Here is a tiny trained network, its code and every weight. The questions are about switching its units off for an input and a class, where a switched-off unit gives its printed mean instead of its output.

import numpy as np


def w(rows, s, z=0):
    codes = np.array(rows[::2]) - 128.0
    scale = np.full(codes.shape[1], s)
    scale[-1] = z or s
    return codes * scale


def f(y):
    return np.maximum(y, 0)


def log_softmax(a):
    a = a - a.max(-1, keepdims=True)
    return a - np.log(np.exp(a).sum(-1, keepdims=True))


def net(x, mask):
    res = np.array(x, float).reshape(1, 6) / 4 @ E
    y = f(res @ A[0][:, :-1].T + A[0][:, -1])
    res = res + np.where(mask, y, B[0][:, -1]) @ B[0][:, :-1]
    return log_softmax(res[-1] @ U[:, :-1].T + U[:, -1])


A, B = {}, {}
E = w([
[250,184,62],'x0',
[130,131,130],'x1',
[55,166,21],'x2',
[106,254,187],'x3',
[127,130,125],'x4',
[128,129,127],'x5',
],0.0036)
A[0] = w([
[74,109,152,93],'neuron 1',
[152,1,70,75],'neuron 2',
[106,236,181,105],'neuron 3',
[59,86,158,163],'neuron 4',
[128,128,128,125],'neuron 5',
[74,107,153,92],'neuron 6',
[132,124,136,253],'neuron 7',
[216,87,252,93],'neuron 8',
[89,146,76,98],'neuron 9',
[31,98,176,88],'neuron 10',
[230,176,74,83],'neuron 11',
[95,117,145,107],'neuron 12',
[61,164,25,94],'neuron 13',
[59,105,163,88],'neuron 14',
[214,174,74,87],'neuron 15',
[131,53,97,94],'neuron 16',
[100,235,187,87],'neuron 17',
[180,149,100,92],'neuron 18',
[70,156,45,92],'neuron 19',
[115,180,156,98],'neuron 20',
[177,113,192,102],'neuron 21',
],0.0084,0.0052)
B[0] = w([
[161,136,169,144],'neuron 1',
[142,6,100,171],'neuron 2',
[143,36,85,168],'neuron 3',
[186,163,136,195],'neuron 4',
[128,127,128,128],'neuron 5',
[164,137,168,144],'neuron 6',
[140,241,8,253],'neuron 7',
[2,136,178,177],'neuron 8',
[79,127,158,144],'neuron 9',
[191,132,200,167],'neuron 10',
[202,137,204,160],'neuron 11',
[150,130,151,138],'neuron 12',
[31,138,173,167],'neuron 13',
[172,133,180,151],'neuron 14',
[192,143,194,156],'neuron 15',
[134,63,105,151],'neuron 16',
[143,22,95,162],'neuron 17',
[164,131,167,140],'neuron 18',
[49,132,170,157],'neuron 19',
[134,77,114,141],'neuron 20',
[62,129,149,150],'neuron 21',
],0.036,0.0052)
U = w([
[209,148,237,15],'0',
[130,2,80,49],'1',
[9,153,192,53],'2',
[136,173,81,255],'3',
[135,171,86,207],'4',
[135,171,94,196],'5',
],0.007,0.002)

Each question gives the input, the list of numbers given to net, and the class t.
The units are the neurons (one row each of A and B). Each row of codes is followed by its name. A weight is (code - 128) times the scale printed after its matrix; where a second scale follows, it is the last column's (A, B and U).
mask holds one flag per neuron, in row order. A switched-off neuron (its flag False) gives its mean, the last column of its row in B, instead of its output. The means were averaged over made-up inputs and are rounded, as every weight is.
A unit's drop is (log p(t) with every unit on - log p(t) with that unit switched off) / (log p(t) with every unit on - log p(t) with every unit switched off).
The circuit of an input: a set's keep is (log p(t) with only the set's units on - log p(t) with every unit switched off) / (log p(t) with every unit on - log p(t) with every unit switched off). Starting from the 12 units with the biggest drops (on a tie, the unit counted first), units are removed one at a time, each time the one whose removal leaves the highest keep (on an exact tie, the one counted first), for as long as the keep stays at least 0.8.
circuit, biggest first: the units of the circuit, biggest drop first
most important unit: the unit with the biggest drop
k most important neurons: the k neurons with the biggest drops, biggest first
drop when u is switched off: that unit's drop, to one decimal
input [-4,2,7,-6,5,3], class 2: circuit, biggest first	neuron 13
input [-6,-3,7,0,5,2], class 2: 2 most important neurons	neuron 13; neuron 19
input [7,1,7,-3,0,-5], class 0: 2 most important neurons	neuron 11; neuron 15
input [8,-5,6,8,-6,8], class 0: 2 most important neurons	neuron 11; neuron 15
input [-2,-3,4,7,4,-6], class 1: circuit, biggest first	neuron 17; neuron 3
input [-8,-4,7,-5,0,1], class 0: circuit, biggest first	neuron 10; neuron 14
input [-8,-7,-6,-8,4,-4], class 0: 3 most important neurons	neuron 10; neuron 4; neuron 14
input [-6,-7,8,3,-3,8], class 2: 3 most important neurons	neuron 13; neuron 19; neuron 9
input [1,-5,6,-1,5,-1], class 2: circuit, biggest first	neuron 13; neuron 19
input [-2,7,7,-2,2,1], class 2: circuit, biggest first	neuron 13; neuron 19
input [8,4,-6,3,8,-8], class 0: 2 most important neurons	neuron 11; neuron 15
input [-5,5,-7,-8,8,-5], class 1: 3 most important neurons	neuron 2; neuron 16; neuron 13
input [-4,7,-8,8,2,5], class 1: 2 most important neurons	neuron 17; neuron 3
input [7,6,-3,0,-6,-2], class 0: circuit, biggest first	neuron 11
input [5,2,1,-8,-5,5], class 1: 3 most important neurons	neuron 2; neuron 16; neuron 4
input [-6,-2,-8,-6,5,8], class 2: 2 most important neurons	neuron 8; neuron 21
input [-5,4,-2,7,-1,6], class 1: 2 most important neurons	neuron 17; neuron 3
input [-3,-1,-6,1,3,-4], class 2: drop when neuron 21 is switched off	0.2
input [1,4,-3,-8,-5,-4], class 1: drop when neuron 2 is switched off	1.0
input [8,4,-2,3,-4,6], class 0: drop when neuron 15 is switched off	0.3
input [-8,0,2,4,-5,6], class 0: most important unit	neuron 10
